Here are made-up elements, facts about them, and rows of numbers that follow some of those facts. Name the element behind each unnamed row.

Some elements and their rows:
skitrin: [ -1  43 -16  -4   3 -35   1  -2 -11 -30  25   5  24  -1  20   9  19  16
 -10   4 -20  14 -18  -1   7 -11]
droteskam: [-31  54 -31  21   3  -4  30  17 -15  -2  10  18   2  14 -17  -7  24   2
  23   2 -26 -24 -42  21  -2 -30]
tevigi: [-15  53 -38   2  -3 -30  -4 -20 -23 -20   9 -16  -3  12  16   3  15  27
   0 -19   0  13 -32  21  18 -11]
drudem: [-27  63 -51  20 -10 -12  -8 -19 -21 -19  -5  -1   3  10   7  11  28  14
   3 -14   5   8 -35  32  14  -8]
trebre: [-37  37 -54  11 -10 -17   8 -26 -26 -11 -18  13  17  -7  -9 -25  19  15
  19  13 -13 -11 -26 -15  -1  -5]
flugasor: [-14  59 -26  10 -26 -21   2   1 -15 -16   3  19   5  -6 -30   8  30  18
  -3  -1 -17  -1  15  -4 -26   6]
grunek: [ -6  53 -21  11   6 -36  -8 -17 -14 -19  25  -3   3  10  21  13   9  28
 -20   8  -9  21 -23  20  17 -20]
tamu: [-22  60 -37  19  -9 -21  -5 -29 -20   3  -6  -4 -17  17  -6 -21  24  22
   4  -7 -14 -11 -25  17  14  -5]
tifo: [-20  53 -44  16   8  -9   1  -8 -10  -5 -12  15   6   7  -3 -10  37  -3
  12  -2 -30 -12 -16   4   3  -7]
mebin: [ -9  49 -36   4   4 -21   3   3 -20 -27   9   3  21   5  16  12  27   3
   3 -14 -14   7 -27   8   6 -12]
poskam: [-36  50 -50  18 -13 -17  12   0 -34 -10  17  16  13  12   9  15  16 -18
  26 -17 -14   2 -53   3   9  -7]
trikun: [ -4  56 -55  -3  16  -6 -12 -12  -7 -19 -21  10  19   4  16   6  35 -18
  17 -31 -26  12 -16   7  13   2]
vokobom: [ -2  43 -17  -4  11 -33   6   2 -10 -27  22   7  19   4  19   9  18  12
 -11   3 -23  13 -15   2   5 -19]
sotol: [ -6  49 -23   9  14 -38   0 -23 -28 -16  29 -13  -9   6  16   0  -5  38
 -19 -15  -3  13 -22   4  15 -19]
brevur: [-16  59 -27  20 -13 -11   2   1 -15 -16  -2   7  13   4 -10 -12  42  12
   7  -3 -14 -24 -14   1 -11   1]
fabim: [ -7  52 -22  16   6 -34  -6 -15 -15 -20  25  -5   4   8  20  14   8  28
 -23   6 -10  17 -19  20  17 -23]
leben: [-19  55 -36  19  -8 -12  -2  -7 -12  -9  -4  11   6   5  -4 -12  38   2
  10   0 -20 -14 -19  -2  -3   1]

How the elements are related:
mivek: θ bolin,guster,nebro; ε 590
bevuk: σ zutrok,ratrul; ε 537
brimuk: σ kekiplik,ratrul; ε 590
grozuski: σ brevur,nopluk; ε 445
guster: σ viplasuk,bevuk; ε 888
zadrok: ε 888
kori: ε 537
pufor: σ trebre,fleti,braru; ε 888
flofla: θ trikur,zapa,klugropi,pufor,gramun; σ leben,grusul; ε 888
pluvok: θ zapa,dutru,brolur,vukire,tifo; σ gronim; ε 537
siga: ε 590
triror: θ retrir,seki; ε 888
rofulik: σ kenak; ε 590
tamu: θ klebra,trikun,rafla,ratrul; ε 590
skedror: ε 888
daskes: θ dagis,skorom; ε 888
klutas: ε 537
ponel: θ zapa,zaplaban,skotur; ε 888
ritrus: θ kurefak,bolin,kloples; ε 537
nadrebril: θ peplibru,grozuski; ε 888
tifo: σ ravaflo,pletrezo; ε 590
naba: σ boplek; ε 590
klugropi: ε 537
naskik: ε 590
brevur: σ vekla; ε 590
latrim: σ brevur; ε 537
plutuk: ε 590
nebro: ε 445
skobrak: ε 537
pokek: θ klaplum,druku; ε 445
madon: θ vukire,seki; σ bolin; ε 588
vifludrel: σ moplor,zuflizel; ε 445
rator: ε 588
kenak: σ trikun; ε 588
zanafi: ε 888
fimal: θ latrim,gramun; ε 537
tegrego: ε 445
gotrek: θ putrege,vekla; ε 445
peplibru: ε 888
pavu: θ retrir,naba,fabim; σ bevuk,skotur; ε 590
sagik: σ bolin,banul,trasu; ε 445
nizu: θ guster,leben; ε 537
retrir: σ ravaflo; ε 445
skotur: σ kluzuk; ε 588
skitrin: σ nudram,zuflizel; ε 888
sudre: ε 588
flugasor: σ litar,vekla,kisti; ε 588
zaplaban: ε 888
dibrobrum: θ trolan,brusto,bistar; ε 445
foplok: θ dutru,rator,breplo,poskam,bistar; ε 537
nelos: θ fasir,skiru,klutas; ε 888
fleti: σ braru; ε 537
steskosto: θ drozor,grolas,pletrezo,seki; ε 888
mebin: σ sagik; ε 537
nizo: θ dutru,seki; ε 445
klaplum: ε 590
giren: ε 590
skogron: σ flugasor,latrim,litar; ε 888
zutrok: θ klaplum,tegrego; ε 888
klami: θ siga,trasu; ε 588
skedraril: θ pletrezo,tegrego; σ viplasuk,rofulik,ravaflo; ε 888
kloples: σ skotur; ε 588
zodrel: σ mistesek,ratrul,breplo; ε 445
gramun: σ skedraril,bistar; ε 588
tratror: ε 588
litar: σ pavu,trasu,kisti; ε 588
nostem: θ nebro,brusto,grozuski,giren,zodrel; σ poskam; ε 588
boplek: σ skotur; ε 537
trikun: σ ravaflo; ε 445
vekla: σ skotur; ε 445
skoflas: σ flugasor,pavu,zuflizel; ε 445
vezu: ε 537
sotol: θ dagis,brimuk,klebra,sudre,plutuk; ε 888
fabim: ε 888
putrege: ε 888
seki: ε 590
ragum: σ nozos,ratrul; ε 888
getoflu: θ sudre; σ trebre,breplo; ε 590
ravaflo: ε 888
klebra: ε 590
fiflabok: θ kori,moplor,ragum; ε 888
mistesek: σ kekiplik; ε 537
bolin: σ droteskam; ε 888
trolan: ε 588
zuflizel: θ grunek,brusto,skitrin,skedror; σ pavu,pufor,drozor,poskam; ε 445
ratrul: σ braru; ε 888
grunek: ε 888
skiru: σ latrim,kenak; ε 537
vukire: ε 445
banul: σ boplek,ratrul; ε 537
zunus: θ kurefak,fatrel; σ flogru,banul,trasu; ε 588
leben: σ naskik; ε 590
trasu: ε 888
rafla: ε 445
moplor: σ bevuk,pufor; ε 888
braru: σ boplek,kluzuk; ε 588
skorom: ε 588
kluzuk: θ nebro,seki; ε 445
grusul: σ kisti; ε 445
stigrok: θ fatrel; ε 590
bifla: ε 590
goflu: θ trikun,klaplum,grusul,ratrul,skedror,pletrezo; ε 445
vubrim: θ skiru; ε 590
lopluklus: ε 445
dagis: ε 537
lage: θ dutru,banul,pletrezo,braru,tifo; ε 588
trebre: θ zapa; σ brimuk; ε 590
skikle: θ gronim,naskik; ε 588
nozos: σ mistesek,zutrok; ε 888
bistar: σ nudram,madon; ε 588
drozor: ε 590
neskek: θ fasir,boplek,banul; σ flugasor,naba,naskik; ε 888
tratris: θ mebin,vokobom,grolas,tratror; ε 888
viplasuk: σ fleti,ratrul,skotur; ε 445
replupu: θ sudre,siga,poskam,naskik; ε 590
fatrel: ε 888
mopi: ε 537
megru: ε 888
tevigi: θ mebin,droteskam,skogron,ragum; ε 537
trikur: ε 590
poskam: σ ratrul; ε 445
flogru: θ zadrok,kloples,bistar; σ boplek,ravaflo,ratrul; ε 445
droteskam: σ ratrul,skotur; ε 590
tristar: θ fasir,boplek,lopluklus; σ pufor; ε 590
mison: θ kori,brimuk,bifla,mopi; ε 888
brusto: ε 590
pugris: θ moplor,skobrak,vukire,trasu; ε 588
kurefak: ε 537
bani: θ skoflas,skotur,gramun,zanafi; ε 888
fasir: ε 537
gragra: ε 588
pletrezo: σ bolin,droteskam; ε 537
nopluk: σ viplasuk,kekiplik,bevuk; ε 537
kisti: ε 445
breplo: ε 537
nudram: θ trikur,brimuk; σ trikun; ε 590
gronim: σ boplek; ε 590
dutru: ε 888
vokobom: σ sagik,bistar; ε 888
trasak: θ vezu,gragra,putrege,skogron,druku; ε 537
kekiplik: θ brevur,kenak,breplo; σ boplek,kluzuk; ε 445
druku: σ brimuk; ε 888
zapa: ε 888
budru: θ zapa,megru,moplor,plutuk; ε 588
grenus: θ vokobom,brusto,skitrin; ε 588
drudem: ε 445
grolas: ε 445
flebridin: θ zapa,drudem,vukire; ε 588
brolur: σ kenak,drozor,kisti; ε 537

Name these rows:
No name comes twice in this set of rows, the named rows included.
[-32  48 -42  33 -10 -16   5 -10 -24   4  12  26   4   9  -2  -5  15 -11
  24   2 -27 -15 -37 -14   6   0] -> brimuk
[-15  57 -36  24   4 -24  -9 -13 -27 -18  10  -8   0  14  17  14  13  18
 -14 -22   0  12 -30  24  14 -12] -> fasir
[-15  55 -37  19   0  -8  -6 -11  -8  -8 -10  13   7   3  -1 -12  41  -2
   7  -3 -23 -11 -12  -6  -2   3] -> rofulik
[ -5  41 -23   7   5 -43   2  -3 -24 -22  22   7  23   7  20  14   8  11
 -10   3 -27   9 -19  -1   9 -15] -> druku
[-12  53 -42  35 -16 -18  -9 -14  -2   2  14  22   7 -12 -22  24  -3  17
  32  -6 -42  -8   7   6   3  -1] -> braru
[-15  61 -27  14 -15 -12  15   4  -4 -11  14  22  -1  -5 -35  13  16  23
  16  -5 -24  -8  -1  18 -16 -11] -> kloples
[-20  53 -38   7  -6 -17   1 -10  -8  -8   2  31  -1  -1 -26   7  19  10
   6  -3 -28   7   4   1 -11  -5] -> gramun
[-12  50 -42   5  11 -12   0 -19 -13  -5 -12   7  -3   1  -4 -28  33   3
  15 -20 -24 -11 -13 -16   4   5] -> nudram
[-30  75 -58  32 -10 -11   2 -24  -9   3   8 -17 -22   6   2   4  45   8
  -2  16 -15 -14 -14  16  14 -10] -> seki
[-11  59 -28  23 -16  -8  16  11  -2 -13  11  14  10 -10 -42  16   7  38
  25  -6 -28 -23   3  26 -19 -17] -> skotur
[ -9  58 -38  -1   2 -48   7 -21 -24 -14  24 -30  -8   7  23  13  12  29
 -18   6 -21   7 -11  18  25 -22] -> steskosto
[-11  60 -44   4   3 -41  11 -23 -19 -13  34 -34 -11   1  24  14  14  28
 -18   8 -13   9 -11   9  22 -23] -> triror
[-10  41 -24  17  -9 -45  -4  -7 -26 -26  28   7  30   0  22  14   6  10
  -7  11 -18  11 -20 -15   6  -5] -> pufor
[ -1  49 -31   9  26 -28 -13 -21  -6 -18  16   0   0   7  27  10   7  16
 -21  -1 -19  20 -14  16  23 -22] -> ravaflo
[-23  52 -32 -13 -24 -22  13 -16  -4  -2  21  20 -12  -6 -26  -2  22  15
  22   0 -27   9  -6  -3  -3   2] -> nostem

Now the same elements, written a new way:
Some elements and their rows:
mebin: [-36 -37 -32 -17  -1 -23  54  -4  22   9   0 -13  10  -2 -24  -6 -11 -16
 -10  35  62   6  -9  14 -28  48]
litar: [-23 -29 -16 -14 -12 -27  58 -22  21  -9  10   4  42  -7 -25  14  -2  -5
 -17  31  71  25 -11  23 -14  46]
vokobom: [-54 -20 -37   8  35 -38  38 -17  11  25  -1 -35  25  -5 -41 -29 -44 -17
 -25  29  53  26 -13   0  -9  34]
zunus: [-14 -19 -24 -17 -10 -32  37   0   5  -4   2  28  52 -24 -14  -7  -7   8
  18  21  40  19 -25  32 -15  40]
ritrus: [-26 -31 -29 -12 -13 -21  29  14  20   2  -4  12  38 -38 -11  -2 -25   1
 -27  31  23  12 -16  46 -12  41]
lage: [-19 -36 -29 -11 -34 -17  34  -5  13  -1  11  -4  38 -22 -25   6 -14  -2
 -26  26  21  13   3  49  -1  43]
drozor: [-22 -69 -19 -26 -43  -9  52  -3  41 -10   2  12   7  10 -26  13 -15   5
 -15  20  31  -5  13  21 -27  63]
grusul: [-39 -51 -23 -28  25  -8  63  -6  48  10  -7 -10   9  15 -24  13 -47   8
 -34  32  45  12 -10 -49  -6  30]
ravaflo: [-37 -14 -56  13  21 -32   6  -4   6  40   4 -42  25 -19 -40 -29 -55  -8
 -25  20  24  11   3  27  -2  27]
trikur: [-18 -67 -33 -31 -46  -8  59  -9  34  -4   5   6  17  13 -18  16 -23  12
 -21  20  36 -10  15  25 -28  66]
grunek: [-59 -30 -40  14  20 -37  31 -10  16  23  -3 -34  25 -11 -42 -36 -58 -15
 -51  28  22  18  -7  21  -7  45]
nozos: [-57 -20 -39   1  26 -26  41 -14  -5  25  -2 -37  39 -17 -28 -34 -47 -18
 -21  35  42  35 -13   7   4  31]
zaplaban: [-52 -34 -50  13  15 -33  37 -18   9  26   2 -48  38  -7 -33 -31 -68  -9
 -60  30  36  14  -2  24  -9  44]
brusto: [-18 -66 -23 -26 -41 -14  49  -1  39 -11  -1  19   9   9 -23   8 -16   7
 -10  16  25  -7  12  21 -26  64]
pufor: [-64 -36 -40  -3  33 -29  64 -31   0  17   7 -40  61  -5 -27 -42 -54 -17
 -38  48  56  35 -21   1 -17  38]
trolan: [-28 -51 -26  -5 -28 -31  42  -7  21  -6   1   0  24  -2 -30 -10 -18  -4
 -20  18  32   1   0  40 -25  61]
giren: [-18 -68 -18 -25 -41 -14  48   1  38  -8  -2  22   8   9 -25   8 -16   8
  -9  15  24  -5   9  21 -29  68]

Rows to name:
No name comes twice in this set of rows, the named rows included.
[-25 -14 -50   4  14 -18  27   7   7   6   8 -30  56 -17 -47 -28 -61 -18
 -51  32  22  31   2  34  32  14] -> nelos
[-60 -32 -42 -33   7   0  49  12  40  17  -5  -9  -4 -13 -25  27 -37  10
 -51  20 -14  -2  -2 -28  24  12] -> gotrek
[  3 -43 -36 -19   1 -12  53  10  26 -16   3 -12  35  13 -39 -17 -24 -23
  -8  29  85  11   4  19 -10  32] -> skiru
[-10 -26 -33 -20  -7 -15  48  -5  13  12  15  -6  33 -26 -11   8 -16 -10
 -12  46  45  15 -16  28 -12  30] -> pluvok
[-67 -26 -35   2  31 -29  56 -27   3  16  -3 -39  44  -5 -31 -27 -47 -17
 -36  37  64  36 -16   2  -4  42] -> moplor
[-35 -50 -30  -9 -30 -28  46  -8  21  -1   5  -7  17  -1 -35  -9 -13  -6
 -25  17  32   0   2  40 -22  62] -> tratror
[-10 -41 -50 -24  27  -7  20   8  36  46  -6 -27 -19  16 -28   5 -46  16
  20   9  41 -12  12 -49 -16  19] -> trikun
[ -4 -34 -47 -39  17  -7  43  18   8  35   6  -2   3  -6  -2 -11 -54  14
  29  35  -6   6 -27 -45   3  17] -> flogru
[-11 -46 -17 -30 -41 -10  38   6  32  -8   2  36  25 -17 -12  23 -12  16
  -7  20  10   6   3  31 -11  51] -> mivek
[-33 -43 -34 -27   4   5  40   8  36  21  -3 -12   8 -15 -17  21 -55  16
 -45  29  -6   9  -2 -22  17  20] -> goflu
[-13 -65 -39 -23   5   2  52  19  45  -4  -7 -18  13  23 -36 -11 -73   5
 -45  23  23   0  11 -26  14  29] -> lopluklus
[-33 -55 -31 -31  21  -2  68 -14  40  14  -7 -23  26  17 -10  14 -62  16
 -37  36  61  11  -8 -45  -7  37] -> skoflas
[  9 -45 -22 -45 -30   8  65   2  25 -27  11  22  46   4 -24  21  -5   0
   6  29  50  21   8  12   8  28] -> tristar
[-12 -57 -11 -28 -23 -21  56  -3  38 -13  -2  36  22  11 -18   6  -6  10
  18  21  52   6  -8   4 -36  62] -> leben

The same elements again, as new rows of numbers:
Some rows with their names:
tevigi: [  6   9 -22  -4 -50 -37   2  -3  42 -22  30  23   6   0  14   5  -6  11
  19  24  30   1   0  -6  34  32  19   6  11  37 -10]
mopi: [  9  -9 -18  16 -57 -23  26   5  35 -33  21  12   6 -10  12  15  13  -4
   5  38  10   4   3   0  12  29  22   8   3  21  11]
peplibru: [-63 -19  16  51 -11  -4 -26  -9  15  -1 -13   8 -18  -5   7  21   4 -49
  22  -2   4   5  -5  19   1  -2  -5   7  23  -2   6]
gotrek: [ 51  57 -26 -41  -2  62 -36 -24 -11   0 -16   4   2  17   3 -20 -31  18
   3 -32 -19 -13  13 -31 -14  12   7  -7 -26 -10 -11]
zaplaban: [-67 -28  30  42 -10  15 -11   2  22  -5  -6  -4 -23 -11  15  15  12 -22
  23 -16  -7  11 -10  14  -6  18   7   6  28  11   5]
ponel: [-76 -23  35  25 -10   9 -24  -3  16  -2   0   3 -18  -1  14   7  -4  -3
  30 -25  11  12 -19  -2   2  13  10   9  38  36   1]
vubrim: [  0   7  -4  -5 -11  16   2   5  14  -8   3   6   1  -6  -1  -7 -19  -1
   6   0   7   0   6  -1  35   6  -3  -2   6  26  -9]
brimuk: [ 14 -16   9  -5  -3  -8  28  19 -20  22 -10  -7  13  -6  -1  -3  32  12
  -3  36  11  -1 -25   8 -42  19  -5  -6 -21  -4  15]
nizu: [  8   3 -18   5 -40 -36  -9   5  17 -31  29  26  10  -9  -3  14  -6  -9
   6  32  19  10   5  -2  42   7  18  12  18  49   4]
guster: [-47 -27  32  35  21 -48 -36  10 -12  34   4   5 -10  -9 -13  20  28 -49
  14   8  12  30  -9  21 -39   0 -19 -14  20 -26  25]
bevuk: [ 20 -19  -1  -6  -9 -64   0  32  -9   0  23  27  37  -8  -8  16  33  11
   5  44  20  -5 -17  13   3  24   9   6   2  30  -3]
nopluk: [ 17 -12   4 -12  -8 -76   1  22   3   3  40  18  30 -10 -12  10  31   7
   0  38  18  18  -2   8  -4  20   2  -4   1  13  12]
drozor: [ 19 -22  -2  11  23 -24   8  39 -15  -6 -14   0  16   8  11  21  11  13
 -18  -8   2 -30   5   5  39   4  -1  -3   3 -11 -36]
replupu: [ -9 -11  -5  -8 -40  11  18 -11   2  -5   2   7  -2   7  10   6 -27  11
  -8  15  21   1  -1 -24  10 -11 -11   4   3  45  10]
skitrin: [-44 -42  18  58  11 -56 -22  -3  -4  28  11 -19 -23  11   2  30  14 -57
  12 -12  11  16  11   8 -23   4  -5 -12  30 -52 -12]
tamu: [-10   1 -10 -15 -31   3  11 -18  16   8   6   4  -4   9  13  -1 -31  10
   2  10  23 -13   1 -13  21   9 -10   4  -2  23 -11]
rator: [ 14  -1  -6  -9 -14  47  23   3 -20   2 -22  -9  -6  -6  -5 -13 -27   2
 -28   6  -8 -10  23  -1  19 -18 -10 -18 -20  11   8]

Rows to name:
No name comes twice in this set of rows, the named rows included.
[ 14   1 -21  15 -44 -29  11   5  44 -32  27  11   8  -8  14   9  13 -12
  16  30  14  -1   7  12  25  39  21   1  -2   4  -6] -> vezu
[  5  -2  -1  11 -27  29  26  18  16 -20  -9 -13 -10  -9   6  -2   6   6
   0   8  -3   6   1  -1   3  21  17 -10  -3   9  12] -> trikur
[ -2   0 -14  14 -18  15  20   0  23  -4   0  -7  -1  -5  10  -3  -3 -17
  -1   8  -2 -16  15  17  19  17 -12  -9 -18 -20 -14] -> klaplum
[  9 -13  -7  11 -44  -6  17  25  31 -43  26   9   8 -18   6   7  19   7
   5  25  -5  10   2   3  24  30  33   2  13  34  10] -> klugropi
[ 43  28 -13 -36   1  92 -10  -8 -22 -13 -17  -5   5   5  -2 -18 -14  28
 -14 -34 -50  -2  15 -26 -17   7   6  -4 -26 -17   4] -> drudem
[ 76  16 -19 -23  33  50  -5 -12 -41   7  12 -28   2  18 -23 -27  -8  -2
 -14 -29 -49   2  26 -30 -40 -18  19  -3 -10 -57 -18] -> retrir
[ 17  -9  -5  12  -2 -57  14  29  29 -42  16   9   4 -13   8  23  37  31
 -11   9   6   5  -7   7  30  13  29  12  12  11  -2] -> latrim
[ 12  13 -23   6  -6 -68  33 -13  48 -28  53  -4   2 -16 -10 -13  25  -8
  11  34   8  18  -3  21  -2   3  16  10   2 -24  11] -> mebin
[ 49  49 -25 -44  -1  65 -27 -35 -12   6  -9   5   9  23   6 -19 -32  20
   4 -33 -17 -17  18 -32  -9  12  -5  -1 -31 -18 -19] -> pokek
[ 62  29  -5 -48  24  30 -39   1 -44  30   0  -2  12  18 -12  -1  -6  26
 -24 -26 -23  15  25 -37 -42  15 -14 -30 -28 -41  -1] -> vifludrel
[-46  -9  15  47  42 -33  -7 -16  -7   0 -13  -3 -13  -8 -20  -1  28 -48
  26  14   0   1 -32  33 -25 -45   3  33  29  -6  13] -> bolin

